Questions about the grid below.
1) What is the last entry in the row that holds the smallest entry?
2) What is the last entry, reading row by row?
3) What is the entry just left of the smallest entry?
4) What is the 4th-last entry, reading row by row?
5) What is the 2nd largest entry?
6) What is the entry directly above the largest entry?
7) What is the first entry, reading row by row?
8) What is the smallest entry in the first row?
[[131 120 116 146]
 [132 129 119 103]
 [120 123 148 132]
 [129 138 137 120]
 [118 124 115 135]
 [139 142 136 139]
 [135 139 116 137]
 [131 130 135 125]
 [129 145 115 122]
 [126 117 114 138]
 [116 130 134 134]
 [124 127 132 125]
 [113 153 135 127]
 [136 128 132 134]
 [123 128 118 139]]
1) 103
2) 139
3) 119
4) 123
5) 148
6) 127
7) 131
8) 116

arr =
[[140 114 142 121 122]
 [120 128 145 138 133]
 [118 125 108 134 117]
 [119 129 107 125 118]
 [141 116 119 121 129]
 [139 112 127 120 116]
 [119 132 133 139 136]
 [122 128 106 138 133]
 [130 112 107 124 116]
 [138 130 121 117 118]
 [137 112 111 121 116]
 [121 115 107 138 130]
 [138 125 146 130 133]]
Rows and columns are numbered from 0.
Read off the bottom-left entry.
Answer: 138
Read off the bottom entry of the column that holds the largest entry.
Answer: 146
Read off the top-left entry.
Answer: 140
The entry at row 1, column 2 is 145
The entry at row 0, column 2: 142
The median of all entries: 124
Read off the entry directly above the smallest entry.
Answer: 133
Read off the entry directly above 136.
Answer: 116
The entry just right of the smallest entry -> 138
The entry in the bottom-right corner is 133
Read off the entry at row 1, column 0.
Answer: 120
The entry in row 0 and column 1 -> 114
Read off the entry in row 2 and column 0.
Answer: 118
Read off the entry in row 2 and column 2.
Answer: 108
Read off the entry directly below the centre entry.
Answer: 106
Read off the entry just left of the centre entry.
Answer: 132
Read off the entry directly above 111.
Answer: 121
Read off the entry directly below 106.
Answer: 107
The entry just right of the centre entry -> 139
Read off the entry just right of the largest entry.
Answer: 130

X =
[[115 148 105 145 142 134]
 [104 119 145 118 108 143]
 [110 142 136 109 132 121]
 [114 152 114 129 147 105]
 [143 105 146 127 107 112]]
Indices start at 0.
Give the entry at row 1, column 0.
104
Give the bottom entry of the column that holds the largest entry.
105
The top-right entry: 134
Give the entry in row 0 and column 0.
115
Give the entry directly above the largest entry.
142
Give the entry just left of the largest entry.
114
The entry in the bottom-right corner -> 112
Give the entry directly below 121.
105
Give the entry directly below 108.
132
The entry directly above 108 -> 142
Give the entry at row 0, column 1.
148

grid =
[[129 126 116 125]
 [132 124 115 128]
 [129 129 150 140]
 [128 123 147 132]
 [128 123 141 141]
 [129 131 119 137]
 [126 127 111 135]
 [123 125 134 131]
 [129 132 132 126]
 [129 132 128 132]
 [129 125 129 124]
 [129 124 133 127]
 [129 124 109 131]
 [129 128 144 128]
 [125 127 136 122]
 [124 124 132 127]]
Counting starts at 0.
Read off the entry at row 0, column 2.
116
Read off the entry directly below the smallest entry.
144
Read off the entry in row 0 and column 1.
126
Read off the entry in the bottom-left corner.
124
Read off the entry in row 1 and column 0.
132
The entry at row 2, column 0: 129
The entry in row 0 and column 0 is 129
The entry at row 1, column 2: 115
Read off the bottom entry of the column that holds the largest entry.
132
The entry just left of 140: 150
The entry directly below the largest entry: 147
Read off the entry just right of 115.
128
The entry in the bottom-right corner is 127
The top-right entry -> 125
Read off the entry in row 2 and column 1.
129
The entry just right of 147: 132

M =
[[136 134 111 116 136 131 116 132 116 119]
 [142 143 108 144 129 111 125 115 151 120]
 [139 118 128 157 130 115 138 121 136 136]
 [115 114 134 130 119 141 124 117 116 134]
 [143 124 143 144 125 127 145 118 143 137]
 [127 139 138 114 134 140 139 148 117 115]
 [144 140 148 127 118 133 151 140 148 129]
 [138 140 122 120 137 122 127 146 131 119]
 [131 118 122 152 135 123 139 122 117 133]
 [133 122 114 119 136 140 116 126 118 129]
 [112 123 128 112 108 129 110 109 131 137]]
Counting starts at 0.
Give the entry in row 2 and column 2.
128
Give the bottom-left entry.
112
Give the entry in the top-left corner.
136
The entry in row 1 and column 1: 143
Give the entry in row 0 and column 2.
111
The bottom-right entry is 137
The entry directly below 121: 117
Give the largest entry.
157
The entry in row 2 and column 0: 139
The entry in row 1 and column 0: 142
Give the bottom entry of the column that holds the largest entry.
112
The entry directly below the largest entry -> 130
Give the entry in the top-right corner.
119
Give the top entry of the column that holds the largest entry.
116
The entry in row 1 and column 2 is 108
Give the entry directly below 132.
115

m =
[[109 138 107 128 132 111 132 131 145 110 127 141]
 [147 111 138 125 136 130 123 146 121 123 135 107]
 [130 122 136 132 135 135 120 110 117 140 122 129]
 [125 124 132 138 132 139 120 108 116 142 118 133]
 [107 135 109 118 141 114 145 112 130 124 139 135]
 [116 139 114 117 126 122 144 117 135 125 140 137]
 [143 109 131 140 138 122 115 150 124 121 121 111]
 [111 134 106 119 143 114 140 111 136 122 139 138]
 [144 109 134 117 137 125 139 137 118 125 141 104]
 [144 111 139 119 137 127 138 139 116 125 143 108]
 [109 134 111 114 139 117 146 105 129 124 145 139]
 [135 115 135 133 137 131 120 127 116 131 129 115]
 [123 128 130 138 128 142 120 105 116 146 114 138]
 [138 127 139 116 122 140 139 117 114 139 139 123]
 [141 109 131 140 133 120 111 156 122 116 120 113]
 [138 110 133 131 145 129 122 132 115 129 131 115]]
Rows and columns are numbered from 0.
The entry in the bottom-right corner is 115
The entry in row 1 and column 0 is 147
Read off the entry at row 0, column 2.
107
The top-left entry -> 109
The entry directly above the smallest entry -> 138
The entry in row 1 and column 2: 138
The entry just right of 126 -> 122
Read off the entry at row 0, column 1.
138
The entry in the bottom-left corner -> 138
The entry in row 2 and column 2 -> 136
The top entry of the column that holds the largest entry is 131
Read off the top entry of the column that holds the smallest entry.
141
The entry just left of the largest entry is 111
The entry just right of the largest entry is 122
Read off the maximum.
156
Read off the entry at row 2, column 1.
122
Read off the entry just left of 113.
120
Read off the entry directly below the largest entry.
132
The entry at row 2, column 0 -> 130
The minimum -> 104

A =
[[132 135 123 118 132 125 120 122 120 131 135 123 130 132 138]
 [133 134 121 116 141 121 127 128 119 135 131 126 140 135 134]
 [128 125 142 129 142 142 136 134 137 133 120 123 142 137 118]
 [138 137 124 125 124 121 132 133 125 132 138 136 122 130 131]
 [126 124 140 137 118 141 128 126 145 122 124 131 115 123 119]
 [119 116 109 115 142 109 130 130 105 128 113 120 145 128 122]
 [120 125 130 132 121 132 119 121 129 121 127 119 123 120 138]
 [135 137 124 124 119 122 117 119 126 128 139 133 116 126 138]
 [122 120 133 138 132 132 143 142 134 126 120 131 134 129 115]
 [121 126 132 133 124 133 120 120 130 122 125 119 129 122 139]]
Indices start at 0.
Which number is the entry at row 1, column 0?
Answer: 133
Which number is the entry in the top-left corner?
Answer: 132
The entry in row 2 and column 0 is 128
Which number is the entry in row 0 and column 1?
Answer: 135
Which number is the entry in the bottom-left corner?
Answer: 121
Which number is the top-right entry?
Answer: 138
Which number is the entry in row 0 and column 2?
Answer: 123
Which number is the entry in row 2 and column 1?
Answer: 125
Which number is the entry just left of the smallest entry?
Answer: 130
The entry directly above 105 -> 145
The entry directly above 113: 124
Which number is the entry in the bottom-right corner?
Answer: 139

B =
[[105 105 123 105 121 105 121 121 105 121 105 105 105 121 121 121]
 [109 108 119 108 118 108 118 117 109 118 109 108 108 118 118 118]
 [119 119 143 119 143 119 143 145 119 145 119 119 119 143 145 143]
 [148 148 110 148 111 148 111 109 148 109 148 148 148 111 109 111]
 [106 106 147 106 145 106 145 146 106 146 106 106 106 145 146 145]
 [103 103 136 103 132 103 133 132 103 133 103 103 103 133 132 133]
 [113 113 145 113 144 113 144 145 113 146 113 113 113 144 145 144]
 [153 153 128 153 131 153 130 131 153 130 153 153 153 131 131 131]]
The first entry on the diagonal from the top-right corner is 121
What is the second entry on the diagonal from the top-right corner?
Answer: 118
The first entry on the main diagonal: 105
What is the bottom-right entry?
Answer: 131
What is the fifth entry in reading order?
Answer: 121
The fourth entry from the end, reading row by row is 153
What is the smallest entry in the first column?
Answer: 103
The 2nd entry in reading order is 105
What is the largest entry in the first column?
Answer: 153
What is the fourth entry, reading row by row?
Answer: 105
What is the 3rd entry on the diagonal from the top-right corner?
Answer: 143
What is the third entry on the main diagonal?
Answer: 143
What is the 3rd-last entry, reading row by row?
Answer: 131
